Below is a small trained network, with its code and all its weights. Each question gives an input and a target symbol and asks what happens when units are switched off, that is, made to give their printed mean instead of their output.

import numpy as np


def w(rows, s, z=0):
    codes = np.array(rows[::2]) - 128.0
    scale = np.full(codes.shape[1], s)
    scale[-1] = z or s
    return codes * scale


def norm(h):
    return h / np.sqrt((h * h).mean(-1, keepdims=True) + 1e-5)


def softmax(a):
    e = np.exp(a - a.max(-1, keepdims=True))
    return e / e.sum(-1, keepdims=True)


def log_softmax(a):
    a = a - a.max(-1, keepdims=True)
    return a - np.log(np.exp(a).sum(-1, keepdims=True))


def net(x, mask):
    ids = ['ΓΣΨαδεημξτ'.index(c) for c in x.split()]
    T = len(ids)
    res = E[ids] + P[:T]
    u = 0
    for l in range(3):
        r = norm(res)
        for j in range(3):
            rows = slice(3 * j, 3 * j + 3)
            q, k, v = (r @ M[l][rows].T for M in (Q, K, V))
            z = softmax(np.where(np.tri(T) > 0, q @ k.T / 3**0.5, -1e9)) @ v
            o = O[l][rows]
            res = res + np.where(mask[u + j], z, o[:, -1]) @ o[:, :-1]
        u += 3
    return log_softmax(norm(res)[-1] @ U[:, :-1].T + U[:, -1])


Q, K, V, O = {}, {}, {}, {}
E = w([
[104,164,117],'Γ',
[111,149,132],'Σ',
[135,115,134],'Ψ',
[9,190,179],'α',
[110,181,103],'δ',
[94,141,118],'ε',
[136,116,134],'η',
[148,122,130],'μ',
[252,86,120],'ξ',
[175,178,154],'τ',
],0.011)
P = w([
[8,114,239],'0',
[27,80,188],'1',
[35,56,176],'2',
[54,41,172],'3',
[70,37,152],'4',
[73,53,124],'5',
[80,58,114],'6',
[93,64,105],'7',
[96,54,75],'8',
[112,106,62],'9',
],0.0011)
Q[0] = w([
[69,228,102],'L0H0',
[46,187,32],'L0H0',
[24,162,75],'L0H0',
[141,171,47],'L0H1',
[230,74,168],'L0H1',
[79,127,178],'L0H1',
[238,133,182],'L0H2',
[252,111,169],'L0H2',
[2,155,63],'L0H2',
],0.0081)
K[0] = w([
[33,204,198],'L0H0',
[17,204,106],'L0H0',
[2,131,108],'L0H0',
[170,141,62],'L0H1',
[138,44,115],'L0H1',
[117,165,188],'L0H1',
[174,198,173],'L0H2',
[162,226,204],'L0H2',
[103,44,39],'L0H2',
],0.009)
V[0] = w([
[170,23,100],'L0H0',
[209,112,202],'L0H0',
[39,110,2],'L0H0',
[29,108,239],'L0H1',
[117,109,182],'L0H1',
[18,161,109],'L0H1',
[214,201,130],'L0H2',
[113,198,170],'L0H2',
[127,168,239],'L0H2',
],0.0042)
O[0] = w([
[82,117,55,138],'L0H0',
[109,210,49,196],'L0H0',
[144,3,163,33],'L0H0',
[110,213,61,196],'L0H1',
[82,109,91,168],'L0H1',
[171,218,136,92],'L0H1',
[75,86,86,204],'L0H2',
[141,87,97,199],'L0H2',
[154,69,145,251],'L0H2',
],0.0048,0.0026)
Q[1] = w([
[29,56,52],'L1H0',
[254,144,121],'L1H0',
[206,182,148],'L1H0',
[68,11,147],'L1H1',
[148,192,85],'L1H1',
[49,164,113],'L1H1',
[144,112,63],'L1H2',
[127,108,29],'L1H2',
[144,144,243],'L1H2',
],0.0067)
K[1] = w([
[214,193,56],'L1H0',
[82,48,124],'L1H0',
[59,80,148],'L1H0',
[133,251,150],'L1H1',
[151,44,114],'L1H1',
[222,148,66],'L1H1',
[150,123,49],'L1H2',
[86,59,27],'L1H2',
[137,160,255],'L1H2',
],0.0062)
V[1] = w([
[11,135,143],'L1H0',
[55,57,106],'L1H0',
[1,169,196],'L1H0',
[200,223,105],'L1H1',
[53,187,113],'L1H1',
[86,156,172],'L1H1',
[139,71,66],'L1H2',
[102,240,192],'L1H2',
[225,67,89],'L1H2',
],0.0042)
O[1] = w([
[47,76,205,156],'L1H0',
[185,4,189,47],'L1H0',
[18,114,199,196],'L1H0',
[55,131,30,250],'L1H1',
[51,170,195,218],'L1H1',
[90,170,125,149],'L1H1',
[136,165,225,94],'L1H2',
[90,43,67,225],'L1H2',
[134,232,170,52],'L1H2',
],0.0035,0.0022)
Q[2] = w([
[223,75,133],'L2H0',
[254,247,186],'L2H0',
[33,219,40],'L2H0',
[168,202,195],'L2H1',
[169,142,144],'L2H1',
[161,127,215],'L2H1',
[136,151,143],'L2H2',
[179,128,79],'L2H2',
[10,69,148],'L2H2',
],0.007)
K[2] = w([
[53,98,241],'L2H0',
[139,221,238],'L2H0',
[155,204,1],'L2H0',
[126,208,187],'L2H1',
[99,169,144],'L2H1',
[115,114,195],'L2H1',
[105,159,131],'L2H2',
[128,63,145],'L2H2',
[142,191,66],'L2H2',
],0.0073)
V[2] = w([
[254,38,77],'L2H0',
[56,157,196],'L2H0',
[19,43,125],'L2H0',
[183,142,251],'L2H1',
[163,102,198],'L2H1',
[193,100,164],'L2H1',
[66,50,135],'L2H2',
[72,168,127],'L2H2',
[95,164,143],'L2H2',
],0.0035)
O[2] = w([
[4,56,118,28],'L2H0',
[195,204,91,140],'L2H0',
[166,105,57,161],'L2H0',
[85,210,93,4],'L2H1',
[87,190,95,40],'L2H1',
[93,174,69,38],'L2H1',
[196,77,202,134],'L2H2',
[110,128,176,194],'L2H2',
[67,131,163,162],'L2H2',
],0.0036,0.0033)
U = w([
[128,56,174,83],'Γ',
[3,201,233,86],'Σ',
[61,236,3,252],'Ψ',
[94,70,18,142],'α',
[142,102,129,50],'δ',
[144,120,173,38],'ε',
[160,129,189,85],'η',
[171,119,184,69],'μ',
[118,39,192,138],'ξ',
[254,30,53,144],'τ',
],0.008,0.0048)

Each question gives the input, a string of symbols that net reads in full, and the target symbol t.
The units are the heads (3 rows each of Q, K, V and O). Each row of codes is followed by its name. A weight is (code - 128) times the scale printed after its matrix; where a second scale follows, it is the last column's (O and U).
mask holds one flag per head, layer by layer. A switched-off head (its flag False) gives its mean, the last column of its rows in O, instead of its output. The means were averaged over made-up inputs and are rounded, as every weight is.
A unit's drop is (log p(t) with every unit on - log p(t) with that unit switched off) / (log p(t) with every unit on - log p(t) with every unit switched off).
The circuit of an input: a set's keep is (log p(t) with only the set's units on - log p(t) with every unit switched off) / (log p(t) with every unit on - log p(t) with every unit switched off). Starting from all 9 units, units are removed one at a time, each time the one whose removal leaves the highest keep (on an exact tie, the one counted first), for as long as the keep stays at least 0.8.
circuit, biggest first: the units of the circuit, biggest drop first
unit that matters most: the unit with the biggest drop
heads that matter: for each layer, one digit per head in row order, 1 if its drop is at least 0.15 and else 0, layers parted by /
drop when u is switched off: that unit's drop, to one decimal
input η μ μ Γ α τ Ψ, target Ψ: unit that matters most : L0H0
input ξ η τ Σ τ Ψ, target Ψ: heads that matter : 000 / 001 / 000
input η η τ, target Ψ: heads that matter : 101 / 000 / 000
input δ τ α α μ τ, target Σ: heads that matter : 100 / 100 / 000
input τ ε τ ε Γ α ε η, target Ψ: heads that matter : 101 / 001 / 000
input δ δ Σ Γ, target τ: heads that matter : 110 / 001 / 100
input α τ α α Γ, target Σ: circuit, biggest first : L0H0; L0H1
input Σ α Ψ η δ, target Σ: heads that matter : 101 / 100 / 000
input δ τ Σ ξ μ Ψ Ψ Γ, target ξ: heads that matter : 100 / 001 / 000
input τ μ τ τ Γ, target ξ: heads that matter : 100 / 000 / 000
input μ ε μ τ τ τ Σ ξ η, target Ψ: heads that matter : 000 / 001 / 000
input ξ ξ ξ α Γ, target α: heads that matter : 100 / 011 / 011
input η α Σ α δ, target Σ: circuit, biggest first : L1H0; L0H0; L0H1
input τ ξ α ξ Σ ξ α Γ μ, target Ψ: unit that matters most : L2H1
input η α η τ, target Ψ: drop when L0H0 is switched off : 0.3
input ε τ τ μ, target Ψ: drop when L1H0 is switched off : 0.1
input μ η ξ τ Ψ Σ τ η ε, target ξ: drop when L1H1 is switched off : 0.0
input Σ τ η α μ δ μ Σ, target ξ: drop when L0H0 is switched off : 0.8
